Below are the code and all the weights of a small trained network. Each question names an input and a class and asks about switching units off, where a switched-off unit gives its printed mean instead of its output.

import numpy as np


def w(rows, s, z=0):
    codes = np.array(rows[::2]) - 128.0
    scale = np.full(codes.shape[1], s)
    scale[-1] = z or s
    return codes * scale


def f(y):
    return np.maximum(y, 0)


def log_softmax(a):
    a = a - a.max(-1, keepdims=True)
    return a - np.log(np.exp(a).sum(-1, keepdims=True))


def net(x, mask):
    res = np.array(x, float).reshape(1, 5) / 4 @ E
    y = f(res @ A[0][:, :-1].T + A[0][:, -1])
    res = res + np.where(mask, y, B[0][:, -1]) @ B[0][:, :-1]
    return log_softmax(res[-1] @ U[:, :-1].T + U[:, -1])


A, B = {}, {}
E = w([
[207,10,255],'x0',
[5,123,184],'x1',
[175,218,224],'x2',
[126,128,129],'x3',
[130,128,129],'x4',
],0.0084)
A[0] = w([
[168,254,226,2],'n0',
[75,206,52,103],'n1',
[57,137,142,134],'n2',
[252,197,107,119],'n3',
[43,162,198,66],'n4',
[112,236,203,113],'n5',
[94,251,64,30],'n6',
[245,163,72,62],'n7',
[177,116,58,127],'n8',
[51,23,47,36],'n9',
],0.0094,0.0075)
B[0] = w([
[244,68,4,214],'n0',
[171,67,255,253],'n1',
[91,147,89,195],'n2',
[11,101,119,241],'n3',
[7,47,106,194],'n4',
[154,121,36,238],'n5',
[206,51,198,232],'n6',
[21,65,118,204],'n7',
[62,147,148,197],'n8',
[237,131,41,210],'n9',
],0.0085,0.0066)
U = w([
[210,47,251,38],'0',
[139,175,126,248],'1',
[204,139,12,62],'2',
[130,182,136,239],'3',
[30,106,103,38],'4',
],0.011,0.015)

Each question gives the input, the list of numbers given to net, and the class t.
The units are the neurons (one row each of A and B). Each row of codes is followed by its name. A weight is (code - 128) times the scale printed after its matrix; where a second scale follows, it is the last column's (A, B and U).
mask holds one flag per neuron, in row order. A switched-off neuron (its flag False) gives its mean, the last column of its row in B, instead of its output. The means were averaged over made-up inputs and are rounded, as every weight is.
A unit's drop is (log p(t) with every unit on - log p(t) with that unit switched off) / (log p(t) with every unit on - log p(t) with every unit switched off).
The circuit of an input: a set's keep is (log p(t) with only the set's units on - log p(t) with every unit switched off) / (log p(t) with every unit on - log p(t) with every unit switched off). Starting from all 10 units, units are removed one at a time, each time the one whose removal leaves the highest keep (on an exact tie, the one counted first), for as long as the keep stays at least 0.8.
circuit, biggest first: the units of the circuit, biggest drop first
most important unit: the unit with the biggest drop
top k neurons: the k neurons with the biggest drops, biggest first
drop when u is switched off: that unit's drop, to one decimal
input [3,-6,4,-3,-3], class 4: circuit, biggest first : [n3; n7]
input [0,-4,7,6,-3], class 2: top 3 neurons : [n0; n5; n1]
input [7,8,-2,-8,1], class 3: top 4 neurons : [n1; n6; n3; n7]
input [-7,-7,3,1,1], class 0: circuit, biggest first : [n6; n1]
input [-4,-5,-4,-3,3], class 4: most important unit : n7
input [-5,-8,2,3,-4], class 4: top 2 neurons : [n3; n7]
input [2,-6,2,2,-2], class 4: top 2 neurons : [n3; n7]
input [0,-7,2,4,-2], class 4: top 2 neurons : [n3; n7]
input [3,3,-7,-3,-5], class 2: top 2 neurons : [n9; n1]
input [4,3,-3,7,4], class 3: top 3 neurons : [n1; n6; n0]
input [-2,-1,8,0,-7], class 2: top 2 neurons : [n0; n5]
input [-3,-8,-7,-2,-6], class 4: circuit, biggest first : [n7; n8]
input [6,2,7,-3,2], class 2: top 3 neurons : [n0; n1; n5]
input [4,7,7,2,-4], class 2: circuit, biggest first : [n0; n5]
input [1,-7,4,0,3], class 4: top 2 neurons : [n3; n7]
input [4,-1,6,-1,-8], class 1: circuit, biggest first : [n1]
input [-7,-6,-7,-3,4], class 0: circuit, biggest first : [n1; n6]
input [6,-3,8,-2,8], class 1: top 2 neurons : [n3; n9]
input [6,-7,6,-2,-4], class 4: circuit, biggest first : [n3; n7]
input [4,2,-4,4,-6], class 1: top 3 neurons : [n1; n6; n0]
input [-3,0,7,6,1], class 2: circuit, biggest first : [n0]
input [5,3,-3,3,-8], class 1: drop when n1 is switched off : 0.9
input [-8,1,-5,1,-4], class 0: drop when n1 is switched off : 0.5
input [6,5,7,7,6], class 2: drop when n1 is switched off : 0.2
